Below is a small trained network, with its code and all its weights. Each question gives an input and a class and asks what happens when units are switched off, that is, made to give their printed mean instead of their output.

import numpy as np


def w(rows, s, z=0):
    codes = np.array(rows[::2]) - 128.0
    scale = np.full(codes.shape[1], s)
    scale[-1] = z or s
    return codes * scale


def norm(h):
    return h / np.sqrt((h * h).mean(-1, keepdims=True) + 1e-5)


def f(y):
    return np.maximum(y, 0)


def log_softmax(a):
    a = a - a.max(-1, keepdims=True)
    return a - np.log(np.exp(a).sum(-1, keepdims=True))


def net(x, mask):
    res = np.array(x, float).reshape(1, 4) / 4 @ E
    u = 0
    for l in range(3):
        y = f(norm(res) @ A[l][:, :-1].T + A[l][:, -1])
        res = res + np.where(mask[u : u + 12], y, B[l][:, -1]) @ B[l][:, :-1]
        u += 12
    return log_softmax(norm(res)[-1] @ U[:, :-1].T + U[:, -1])


A, B = {}, {}
E = w([
[12,137,124,153,132],'x0',
[104,136,99,2,126],'x1',
[129,118,228,98,117],'x2',
[128,126,128,127,131],'x3',
],0.0042)
A[0] = w([
[169,132,76,134,138,72],'0.n0',
[148,131,32,209,128,179],'0.n1',
[45,129,125,139,133,178],'0.n2',
[189,127,163,147,121,105],'0.n3',
[124,125,8,80,137,91],'0.n4',
[101,128,92,133,111,83],'0.n5',
[118,124,186,179,135,91],'0.n6',
[176,135,110,92,134,121],'0.n7',
[158,123,87,149,137,6],'0.n8',
[115,139,137,48,124,40],'0.n9',
[125,130,132,131,125,69],'0.n10',
[53,131,158,159,154,52],'0.n11',
],0.011,0.0023)
B[0] = w([
[186,90,126,112,100,171],'0.n0',
[84,96,139,5,139,254],'0.n1',
[67,199,104,141,117,227],'0.n2',
[126,135,156,146,241,191],'0.n3',
[189,158,132,247,101,231],'0.n4',
[104,146,130,153,166,162],'0.n5',
[154,117,149,188,66,197],'0.n6',
[170,77,117,118,77,182],'0.n7',
[158,112,145,87,142,155],'0.n8',
[115,73,116,39,155,197],'0.n9',
[135,124,133,120,140,128],'0.n10',
[153,107,124,138,24,203],'0.n11',
],0.016,0.0065)
A[1] = w([
[127,130,127,128,130,93],'1.n0',
[149,154,126,134,158,90],'1.n1',
[94,181,93,165,152,73],'1.n2',
[104,160,80,168,176,45],'1.n3',
[109,190,93,165,181,42],'1.n4',
[111,182,106,217,73,155],'1.n5',
[30,150,126,45,45,4],'1.n6',
[151,168,191,254,216,67],'1.n7',
[19,223,83,53,114,23],'1.n8',
[87,196,83,197,170,60],'1.n9',
[111,204,44,201,152,110],'1.n10',
[128,142,106,139,146,70],'1.n11',
],0.0089,0.0012)
B[1] = w([
[126,129,128,127,129,128],'1.n0',
[85,132,122,144,86,137],'1.n1',
[113,119,169,78,138,156],'1.n2',
[123,110,174,99,162,143],'1.n3',
[122,93,158,83,142,147],'1.n4',
[223,100,195,38,145,231],'1.n5',
[105,177,63,225,200,253],'1.n6',
[45,162,1,167,146,196],'1.n7',
[110,145,71,231,205,227],'1.n8',
[113,115,187,60,125,166],'1.n9',
[129,84,173,42,92,181],'1.n10',
[124,103,136,116,136,132],'1.n11',
],0.015,0.0066)
A[2] = w([
[102,124,113,139,129,2],'2.n0',
[81,82,158,6,130,70],'2.n1',
[114,145,156,117,141,29],'2.n2',
[122,127,140,123,127,114],'2.n3',
[118,147,143,113,113,98],'2.n4',
[158,117,103,127,145,145],'2.n5',
[83,98,147,139,125,141],'2.n6',
[135,144,120,140,124,45],'2.n7',
[126,138,174,142,75,77],'2.n8',
[102,110,152,127,111,102],'2.n9',
[140,116,133,108,133,95],'2.n10',
[152,143,173,146,60,61],'2.n11',
],0.015,0.00079)
B[2] = w([
[141,155,134,139,154,154],'2.n0',
[52,92,168,7,176,254],'2.n1',
[106,130,104,111,95,141],'2.n2',
[124,124,123,124,129,135],'2.n3',
[124,107,124,133,110,138],'2.n4',
[67,190,154,148,87,167],'2.n5',
[158,156,40,112,107,140],'2.n6',
[120,112,123,120,152,142],'2.n7',
[217,115,78,113,113,156],'2.n8',
[161,129,76,116,149,137],'2.n9',
[93,180,148,129,97,161],'2.n10',
[177,96,181,170,85,174],'2.n11',
],0.018,0.0094)
U = w([
[82,104,182,2,143,173],'0',
[82,172,62,204,175,188],'1',
[241,109,164,163,27,2],'2',
],0.0099,0.00094)

Each question gives the input, the list of numbers given to net, and the class t.
The units are the neurons (one row each of A and B). Each row of codes is followed by its name. A weight is (code - 128) times the scale printed after its matrix; where a second scale follows, it is the last column's (A, B and U).
mask holds one flag per neuron, layer by layer. A switched-off neuron (its flag False) gives its mean, the last column of its row in B, instead of its output. The means were averaged over made-up inputs and are rounded, as every weight is.
A unit's drop is (log p(t) with every unit on - log p(t) with that unit switched off) / (log p(t) with every unit on - log p(t) with every unit switched off).
most important unit: the unit with the biggest drop
k most important neurons: the k neurons with the biggest drops, biggest first
top k neurons in layer l: the k neurons of layer l with the biggest drops, biggest first
drop when u is switched off: that unit's drop, to one decimal
input [-2,2,-2,4], class 2: most important unit	0.n4
input [-6,1,-8,-8], class 2: 3 most important neurons	[0.n4, 0.n9, 2.n1]
input [-6,1,-1,1], class 2: 3 most important neurons	[0.n7, 0.n1, 2.n1]
input [7,-7,-1,-8], class 1: 3 most important neurons	[0.n4, 0.n1, 1.n6]
input [-4,1,-5,-4], class 2: top 2 neurons in layer 0	[0.n4, 0.n9]
input [-1,-5,1,4], class 1: 2 most important neurons	[0.n3, 0.n9]
input [8,1,5,-1], class 1: 3 most important neurons	[0.n4, 1.n6, 0.n2]
input [-3,0,5,-2], class 1: top 2 neurons in layer 1	[1.n7, 1.n5]
input [-8,0,6,6], class 1: 3 most important neurons	[0.n3, 0.n1, 1.n5]
input [0,2,-8,-3], class 2: 2 most important neurons	[0.n4, 0.n0]
input [-6,-1,8,3], class 1: 2 most important neurons	[0.n3, 0.n1]
input [-3,-8,8,0], class 1: drop when 1.n7 is switched off	0.7
input [5,-2,5,-5], class 2: drop when 0.n11 is switched off	0.1
input [5,-6,2,-4], class 2: drop when 0.n6 is switched off	0.6
input [5,-8,-3,-2], class 1: top neuron in layer 0	[0.n1]
input [-3,2,-4,-1], class 2: drop when 0.n4 is switched off	0.8
